Below is a small trained network, with its code and all its weights. Each question gives an input and a class and asks what happens when units are switched off, that is, made to give their printed mean instead of their output.

import numpy as np


def w(rows, s, z=0):
    codes = np.array(rows[::2]) - 128.0
    scale = np.full(codes.shape[1], s)
    scale[-1] = z or s
    return codes * scale


def norm(h):
    return h / np.sqrt((h * h).mean(-1, keepdims=True) + 1e-5)


def f(y):
    return np.maximum(y, 0)


def log_softmax(a):
    a = a - a.max(-1, keepdims=True)
    return a - np.log(np.exp(a).sum(-1, keepdims=True))


def net(x, mask):
    res = np.array(x, float).reshape(1, 6) / 4 @ E
    u = 0
    for l in range(2):
        y = f(norm(res) @ A[l][:, :-1].T + A[l][:, -1])
        res = res + np.where(mask[u : u + 4], y, B[l][:, -1]) @ B[l][:, :-1]
        u += 4
    return log_softmax(norm(res)[-1] @ U[:, :-1].T + U[:, -1])


A, B = {}, {}
E = w([
[158,57,142,20,92,158],'x0',
[125,125,125,126,129,129],'x1',
[100,150,215,115,99,147],'x2',
[127,129,130,125,131,124],'x3',
[126,126,129,129,125,126],'x4',
[128,54,131,106,234,255],'x5',
],0.0023)
A[0] = w([
[172,121,105,100,145,146,170],'L0N0',
[170,90,122,35,3,58,51],'L0N1',
[225,76,13,61,80,34,1],'L0N2',
[173,118,17,139,189,132,31],'L0N3',
],0.004,0.0047)
B[0] = w([
[119,150,113,190,133,94,253],'L0N0',
[22,27,147,116,206,164,251],'L0N1',
[43,103,75,80,25,255,208],'L0N2',
[168,84,220,110,249,183,171],'L0N3',
],0.0051,0.0021)
A[1] = w([
[180,114,118,62,146,180,3],'L1N0',
[124,78,173,111,148,80,61],'L1N1',
[192,75,135,55,131,179,11],'L1N2',
[150,91,2,127,142,88,231],'L1N3',
],0.0066,0.003)
B[1] = w([
[102,190,113,155,66,31,180],'L1N0',
[197,106,137,121,187,54,156],'L1N1',
[110,217,133,185,72,66,213],'L1N2',
[255,123,66,49,83,151,252],'L1N3',
],0.0069,0.0034)
U = w([
[240,204,16,55,31,45,251],'0',
[28,236,234,228,58,15,251],'1',
[31,11,23,19,6,216,7],'2',
[19,19,245,15,127,23,63],'3',
[237,84,26,204,242,231,5],'4',
[31,186,240,232,253,239,61],'5',
],0.007,0.0026)

Each question gives the input, the list of numbers given to net, and the class t.
The units are the neurons (one row each of A and B). Each row of codes is followed by its name. A weight is (code - 128) times the scale printed after its matrix; where a second scale follows, it is the last column's (A, B and U).
mask holds one flag per neuron, layer by layer. A switched-off neuron (its flag False) gives its mean, the last column of its row in B, instead of its output. The means were averaged over made-up inputs and are rounded, as every weight is.
A unit's drop is (log p(t) with every unit on - log p(t) with that unit switched off) / (log p(t) with every unit on - log p(t) with every unit switched off).
The circuit of an input: a set's keep is (log p(t) with only the set's units on - log p(t) with every unit switched off) / (log p(t) with every unit on - log p(t) with every unit switched off). Starting from all 8 units, units are removed one at a time, each time the one whose removal leaves the highest keep (on an exact tie, the one counted first), for as long as the keep stays at least 0.8.
circuit, biggest first: the units of the circuit, biggest drop first
k most important neurons: the k neurons with the biggest drops, biggest first
top k neurons in layer l: the k neurons of layer l with the biggest drops, biggest first
input [1,-4,-5,1,-2,6], class 0: circuit, biggest first -> [L0N1; L1N0]
input [4,1,1,-2,5,-4], class 3: circuit, biggest first -> [L0N1]
input [8,-3,7,2,0,3], class 1: circuit, biggest first -> [L1N2; L1N3]
input [2,8,-4,-2,-8,7], class 0: circuit, biggest first -> [L0N1; L1N0]
input [-7,-8,2,6,4,2], class 5: circuit, biggest first -> [L1N3; L1N2]
input [3,0,8,-3,-3,-6], class 3: circuit, biggest first -> [L0N1; L1N2]
input [5,-3,-6,-4,7,-8], class 2: circuit, biggest first -> [L0N2; L0N1]
input [5,1,2,-8,-3,-2], class 3: circuit, biggest first -> [L0N1; L1N1]
input [0,-7,-5,2,3,2], class 4: top 3 neurons in layer 0 -> [L0N3; L0N0; L0N2]
input [1,-6,5,3,-5,1], class 1: 2 most important neurons -> [L1N3; L0N1]
input [7,-8,0,1,7,7], class 0: top 2 neurons in layer 0 -> [L0N3; L0N0]
input [6,8,1,-8,0,2], class 1: top 2 neurons in layer 1 -> [L1N2; L1N3]
input [1,8,-3,5,-5,6], class 0: top 3 neurons in layer 1 -> [L1N0; L1N2; L1N3]
input [6,-4,-8,-8,8,-5], class 2: circuit, biggest first -> [L0N2]
input [1,2,8,-1,6,-7], class 3: top 2 neurons in layer 1 -> [L1N2; L1N0]
input [2,3,0,1,5,7], class 0: 3 most important neurons -> [L0N1; L0N3; L0N0]
input [5,8,8,0,7,2], class 1: circuit, biggest first -> [L1N3; L1N2]
input [-4,2,-3,-6,-1,1], class 4: 3 most important neurons -> [L0N3; L1N2; L1N0]
input [4,1,1,4,-6,-2], class 3: 2 most important neurons -> [L0N1; L1N3]
input [1,6,2,5,6,2], class 1: circuit, biggest first -> [L1N3]
input [3,-1,-1,0,6,0], class 2: top 2 neurons in layer 0 -> [L0N2; L0N1]
input [1,7,3,6,-1,5], class 1: 2 most important neurons -> [L0N1; L1N3]
